Each row has a hidden trait or not; one of two labels after the row says which. A new part has a new trait and new labels.
[ 0.00  6.39  3.34 -0.14  0.06 -0.44 -2.04 -0.86 -0.20 -0.93  0.53  1.12
  1.06  0.43 -0.81 -0.37 -1.14 -0.05  0.73  0.61 -5.54 -0.07  1.40  0.53
  0.51  0.93  0.06 -0.13  0.02 -1.92  0.45  0.25  0.92  1.89 -1.49 -0.18
  2.04 -0.53]
W
[ 1.23  2.88 -2.59 -1.37 -0.61  0.35 -0.07  0.39 -0.19  0.15  0.04  1.14
  0.51  0.61  0.44  0.07 -1.82  0.55 -0.87 -0.07 -0.73  0.32  0.22  0.22
 -0.80  1.36  0.48 -0.51 -1.83 -1.60  0.14  1.44 -0.64  0.13 -1.43 -0.34
 -1.46 -0.50]
B
[-0.93 -2.24  0.87  0.70  0.32 -0.14  4.16 -0.46  0.49  0.24 -0.61  2.12
 -1.45 -0.48 -0.23 -0.30  6.05 -1.07 -0.44 -0.27 -3.69 -0.38  1.21 -0.89
  0.31 -3.08 -1.28  0.85  4.72  4.13 -1.21 -1.98  0.21 -1.38 -1.43 -0.80
  3.47  2.28]
W
[ 0.47  0.75 -4.11 -1.16  0.02 -0.12  4.89  0.48  0.55 -0.02  0.33  3.12
 -0.03 -0.41  0.58  0.14  1.33  0.00 -1.51 -0.23 -2.59  0.35  0.90 -0.30
 -0.81  0.23  0.06  0.04 -0.22  0.17 -0.28  0.11 -0.09 -1.26 -2.12 -2.07
  0.31  0.04]
W
[-0.18  8.48  0.19 -1.02  0.75 -0.85 -5.22 -0.69  0.45 -0.73  0.94  1.83
  0.80  0.27 -0.35  0.02 -0.55 -0.08  0.27  0.77 -2.47 -0.02  2.19  0.62
  0.23  0.91  0.21  0.25 -0.64 -0.98  0.35 -0.40  1.17 -0.01 -2.46 -1.17
  0.97 -0.85]
W
[ 1.47  2.59 -3.60 -1.18 -1.12  1.02  1.54  0.68 -0.35  0.44 -0.64  2.35
 -0.11  0.78  0.37  0.00 -0.39  0.43 -1.17 -0.69 -1.25  0.37  0.33 -0.38
 -1.12  0.45  0.02 -0.49  0.45 -0.16 -0.59  1.37 -1.39 -1.31 -3.26 -0.38
 -1.43  0.08]
W
[ 0.81  0.20 -2.03 -0.67 -0.45  0.23  2.18  0.48 -0.20 -0.14  0.20  0.69
  0.64  0.11  0.28  0.09 -1.96  0.50 -0.51 -0.05 -1.03  0.42 -0.34  0.09
 -0.60  1.33  0.50 -0.49 -0.97 -1.76  0.19  1.12 -0.31  0.33 -1.12 -0.45
 -0.75 -0.80]
B
[ 0.70 -0.12 -2.30 -0.70 -0.12  0.15  1.63  0.20  0.26  0.46  0.09  0.89
 -0.26  0.05  0.46  0.05  0.72  0.12 -1.24  0.10 -0.01  0.02  0.47  0.02
 -0.59  0.15  0.12 -0.05 -0.53  0.04 -0.19  0.33 -0.29 -0.16 -0.47 -0.58
 -0.12  0.23]
B
[ 0.35 -1.38  3.74  0.56 -0.34  0.34  1.52 -1.45  0.21  0.83 -0.57  1.03
 -1.33  0.66  0.06 -0.74  5.12 -0.79 -1.41  0.61 -5.07 -0.97  1.54 -0.26
  0.03 -2.12 -0.96  0.46  2.73  2.48 -1.17 -0.67 -0.24  1.14 -0.90 -0.10
  3.91  2.88]
W
[-0.31  1.60  0.98  0.01  0.50 -0.71  1.95 -0.62  0.46 -0.51  0.73  1.00
  0.40 -0.35 -0.06 -0.20  1.20 -0.24 -0.30  0.77 -4.66 -0.07  0.63  0.08
  0.23  0.30  0.04  0.18 -0.19 -0.48  0.20 -0.52  1.00  1.32 -0.43 -0.95
  1.94  0.55]
B
[ 0.38  4.16 -0.39 -0.43  0.16 -0.14 -2.71 -0.68  0.46  0.47  0.17  1.65
 -0.36  0.55  0.21 -0.17  1.85 -0.22 -1.08  0.68 -0.52 -0.42  1.84  0.36
 -0.30 -0.41 -0.23  0.31  0.25  0.95 -0.44 -0.26  0.17 -0.32 -2.17 -0.60
  1.12  0.75]
W
[ 0.83 -2.59 -0.51 -0.40 -0.44  0.55  4.33 -0.69  0.33  1.25 -0.51  1.57
 -1.25  0.36  0.69 -0.40  4.26 -0.46 -2.36  0.34 -3.74 -0.59  1.11 -0.46
 -0.71 -1.52 -0.58  0.24  2.22  2.20 -1.32 -0.08 -0.70  0.17 -1.12 -0.67
  2.23  2.89]
B
[-0.33  1.18 -0.99 -0.19  0.30 -0.38  2.15  0.09  0.35 -0.50  0.23  1.33
  0.06 -0.50 -0.10  0.09  0.73 -0.18 -0.15 -0.08 -1.24  0.24  0.50 -0.22
  0.07 -0.10 -0.11  0.26  0.79  0.29  0.00 -0.50  0.48 -0.65 -1.11 -0.89
  0.49 -0.25]
B
[ 0.48  2.76  2.04 -0.17  0.13 -0.25  0.69 -1.38  0.57  0.45  0.41  1.66
 -0.41  0.28  0.32 -0.56  3.04 -0.45 -1.55  1.29 -5.71 -0.73  1.83  0.24
 -0.14 -0.44 -0.25  0.33  0.46  0.52 -0.47 -0.32  0.60  1.84 -1.22 -0.77
  2.99  2.46]
W
[ 0.70  3.95  1.08 -0.69 -0.29  0.19 -1.86 -0.44 -0.16 -0.05  0.06  0.70
  0.32  0.84  0.00 -0.20 -0.51  0.13 -0.29  0.33 -2.55 -0.15  0.62  0.36
 -0.22  0.58  0.10 -0.25 -0.36 -1.31 -0.02  0.68 -0.05  0.88 -1.27  0.04
  0.50  0.07]
B
[ 0.02 -2.00  4.60  0.81 -0.26  0.47 -1.19 -1.73  0.02  0.93 -1.10  0.42
 -1.62  0.80 -0.30 -0.71  5.50 -0.97 -0.76  0.54 -2.87 -1.24  1.41 -0.35
  0.39 -2.80 -1.26  0.57  3.37  3.49 -1.39 -1.08 -0.26  0.75 -0.78  0.74
  3.77  3.17]
B
[ 0.32  0.71  2.01  0.01 -0.48  0.46 -1.39 -0.16 -0.43 -0.14 -0.40 -0.16
  0.09  0.48 -0.32 -0.21 -0.59  0.04  0.39 -0.31 -1.83  0.01 -0.15 -0.01
  0.07 -0.07 -0.10 -0.20  0.68 -0.40 -0.12  0.44 -0.38  0.45 -0.39  0.60
 -0.04  0.13]
B
[-0.88  1.04  1.84  0.49  0.42 -0.56  2.93  0.09 -0.03 -1.30  0.28  0.66
  0.53 -0.58 -0.77 -0.14  0.46 -0.37  1.47 -0.22 -5.08  0.35 -0.10 -0.39
  0.69 -0.11 -0.31  0.17  1.93 -0.22  0.20 -0.79  0.83  0.21 -0.67 -0.83
  1.47 -0.46]
W
[ 0.04  0.42  1.38  0.30 -0.25  0.18  1.47 -0.14 -0.24 -0.31 -0.21  0.31
  0.03  0.36 -0.34 -0.30  0.20 -0.15  0.13 -0.16 -2.49 -0.01  0.05 -0.17
  0.09 -0.31 -0.33 -0.09  1.24 -0.07 -0.18  0.06 -0.10  0.54 -0.46  0.07
  0.90  0.34]
B
[ 1.30  4.63 -1.76 -1.24 -1.24  1.10 -1.12  0.67 -0.72 -0.10 -0.80  1.90
  0.26  1.03 -0.19  0.01 -1.95  0.46 -0.17 -1.02 -1.02  0.41  0.49 -0.16
 -0.74  0.58 -0.05 -0.58  1.30 -0.74 -0.40  1.57 -1.38 -1.24 -2.86  0.02
 -1.48 -0.56]
W
[ 0.34  3.94  2.05 -0.31 -0.34  0.25 -3.10 -0.32 -0.40 -0.33 -0.17  0.17
  0.46  0.82 -0.61 -0.22 -0.95  0.06  0.73 -0.08 -2.01 -0.14  0.39  0.25
  0.26  0.00 -0.07 -0.20  0.51 -0.83  0.03  0.14 -0.09  0.38 -1.36  0.44
  0.04 -0.44]
B
[ 0.42  1.48 -1.50 -0.44 -0.75  0.70  2.14  0.53 -0.27 -0.10 -1.06  2.17
 -0.42  0.38 -0.33 -0.09  1.48 -0.18 -0.19 -1.07 -2.10  0.29  0.52 -0.66
 -0.32 -1.04 -0.60 -0.05  2.89  1.18 -0.77  0.22 -1.10 -1.81 -2.43 -0.57
  0.51  0.30]
W
[-0.27  3.42 -1.81 -0.72  0.63 -0.72  0.48  0.09  0.45 -0.54  0.75  1.56
  0.50 -0.50  0.02  0.21 -0.68  0.03 -0.17  0.08 -0.99  0.29  0.81  0.16
 -0.05  0.75  0.27  0.15 -0.61 -0.76  0.37 -0.32  0.75 -0.48 -0.97 -1.32
  0.03 -1.06]
B
[ 0.80  6.92 -2.04 -1.39 -0.16  0.00 -3.73 -0.19  0.12 -0.08  0.32  2.35
  0.53  0.64  0.19  0.05 -0.98  0.23 -0.73  0.18 -1.08  0.07  1.52  0.46
 -0.47  0.88  0.26 -0.12 -0.38 -0.99  0.00  0.64  0.02 -0.46 -2.39 -0.83
 -0.44 -0.51]
W
[ 0.48 -0.60  0.21 -0.12 -0.50  0.42  3.97 -0.10 -0.13  0.14 -0.36  1.26
 -0.34  0.28  0.01 -0.29  1.85 -0.19 -0.70 -0.16 -4.28  0.02  0.22 -0.44
 -0.24 -0.51 -0.31 -0.05  1.99  0.56 -0.43  0.18 -0.42  0.41 -1.04 -0.56
  1.02  1.04]
B
[-0.40  2.11  0.00  0.02 -0.27  0.04  2.29  0.79 -0.35 -1.04 -0.42  2.02
  0.33 -0.25 -0.80 -0.05  0.51 -0.24  1.31 -1.05 -4.38  0.57  0.34 -0.66
  0.24 -0.74 -0.54  0.06  3.37  0.60 -0.30 -0.40  0.03 -1.62 -2.79 -0.85
  0.77 -0.77]
W
[ 0.39  3.10  0.68 -0.42 -0.17 -0.05 -1.58 -1.05  0.37  0.50  0.04  0.92
 -0.43  0.62  0.21 -0.26  2.11 -0.27 -1.37  0.72 -1.76 -0.57  1.59  0.29
 -0.16 -0.50 -0.26  0.24  0.21  0.83 -0.32 -0.22  0.13  0.48 -1.20 -0.33
  1.61  1.11]
B
[ 0.31  8.80  5.72  0.11 -0.64  0.35 -5.61 -0.99 -0.98 -1.21 -0.22  0.25
  1.20  1.60 -1.42 -0.55 -2.78  0.07  1.96 -0.05 -4.87 -0.08  0.77  0.53
  0.86  0.93 -0.05 -0.47  0.86 -2.28  0.28  0.77  0.20  1.67 -2.25  1.02
  0.58 -1.03]
W
[ 0.44  1.51 -0.81 -0.57 -0.07 -0.19  6.93  0.39  0.17 -0.84  0.47  2.18
  0.60 -0.49  0.01 -0.16  0.22 -0.06 -0.29 -0.03 -7.22  0.64  0.14 -0.34
 -0.22  0.77  0.12 -0.15  1.16 -1.15  0.09  0.27  0.36  0.66 -1.69 -1.43
  1.27 -0.11]
W
[ 0.46  3.01  4.54  0.21 -0.21  0.11 -1.44 -1.74  0.11  0.32 -0.20  1.08
 -0.46  1.15 -0.23 -0.75  3.01 -0.55 -0.91  0.98 -6.20 -1.09  1.97  0.30
  0.20 -0.99 -0.55  0.26  1.58  0.84 -0.66 -0.24  0.19  1.95 -1.67  0.00
  2.89  2.05]
W
[ 0.91  3.39 -4.70 -1.80 -0.57  0.53  1.45  0.66  0.21  0.31 -0.42  3.65
 -0.56  0.35  0.38  0.09  1.74 -0.01 -1.53 -0.77 -1.25  0.19  1.58 -0.54
 -1.11 -0.66 -0.26 -0.01  1.97  1.17 -0.90  0.37 -0.87 -2.31 -3.67 -1.55
 -0.03  0.37]
W
[ 0.56 -0.99 -4.08 -0.94  0.30 -0.32  4.89 -0.10  0.98  1.08  0.58  2.01
 -0.75 -0.50  1.26  0.07  2.99 -0.10 -2.64  0.82 -1.08 -0.20  1.02 -0.05
 -1.01 -0.09  0.15  0.28 -0.68  0.98 -0.49 -0.16  0.05 -0.06 -0.37 -1.69
  0.81  1.52]
B
[-0.09  6.24 -3.73 -1.65  0.69 -0.81 -0.63  0.18  0.80 -0.46  0.83  3.47
  0.34 -0.41  0.21  0.30  0.44 -0.03 -0.66  0.15 -1.49  0.36  1.85  0.25
 -0.32  0.58  0.20  0.32 -0.26 -0.16  0.09 -0.47  0.80 -1.49 -2.82 -2.07
  0.25 -0.76]
W
[-0.62  5.40  1.84  0.06 -0.20  0.18 -2.90  0.18 -0.70 -1.38 -0.51  0.98
  0.62  0.60 -1.51 -0.03 -1.18 -0.22  2.34 -1.12 -1.57  0.43  0.44 -0.24
  0.75 -0.58 -0.56 -0.05  2.97  0.11  0.04 -0.20  0.01 -1.68 -2.79  0.16
 -0.11 -1.72]
W
[ 0.37  8.86  1.26 -0.74  0.11 -0.22 -6.31 -0.75 -0.07 -0.57  0.27  1.86
  0.63  0.94 -0.68 -0.13 -0.87 -0.03  0.52  0.32 -2.56 -0.18  2.39  0.62
  0.30  0.41 -0.09  0.04  0.20 -0.61  0.09  0.07  0.48 -0.01 -3.26 -0.35
  0.60 -0.85]
W
[-0.08  0.13 -0.01 -0.03 -0.18  0.15  3.38  0.20 -0.05 -0.32 -0.15  1.21
 -0.02 -0.18 -0.17 -0.16  1.26 -0.25  0.08 -0.33 -4.37  0.16  0.15 -0.51
  0.03 -0.54 -0.36  0.07  1.97  0.43 -0.33 -0.22  0.05 -0.30 -1.01 -0.69
  1.29  0.41]
W
[ 0.29  0.42 -1.47 -0.29 -0.40  0.39  2.01  0.41 -0.06 -0.04 -0.51  1.71
 -0.38  0.13 -0.01 -0.07  1.67 -0.21 -0.29 -0.39 -1.94  0.13  0.72 -0.46
 -0.36 -0.84 -0.44  0.06  1.98  1.06 -0.66 -0.02 -0.50 -1.39 -1.64 -0.81
  0.48  0.66]
W
[ 0.05  5.07 -0.27 -0.42  0.05 -0.12 -2.72 -0.29  0.02 -0.26  0.08  1.47
  0.21  0.49 -0.29 -0.04 -0.30 -0.06  0.06 -0.01 -0.94  0.01  1.27  0.27
  0.00  0.05 -0.13  0.07  0.45 -0.03 -0.04  0.00  0.15 -0.62 -1.80 -0.40
  0.12 -0.37]
W
[ 0.68 -0.96  0.00 -0.25 -0.63  0.64  1.97  0.06 -0.22  0.35 -0.57  0.59
 -0.39  0.49  0.11 -0.24  0.54 -0.03 -0.68 -0.26 -1.95 -0.11  0.06 -0.37
 -0.36 -0.58 -0.29 -0.14  1.11  0.57 -0.54  0.50 -0.77  0.08 -1.00  0.20
  0.19  1.04]
B
[ 0.81  7.20  1.85 -0.70 -0.61  0.44 -5.29 -0.74 -0.57 -0.37 -0.27  1.05
  0.57  1.27 -0.65 -0.22 -1.52  0.13  0.53  0.00 -1.98 -0.11  1.22  0.45
  0.07  0.61 -0.06 -0.32  0.21 -1.08 -0.04  0.87 -0.29  0.30 -2.79  0.44
 -0.17 -0.62]
W
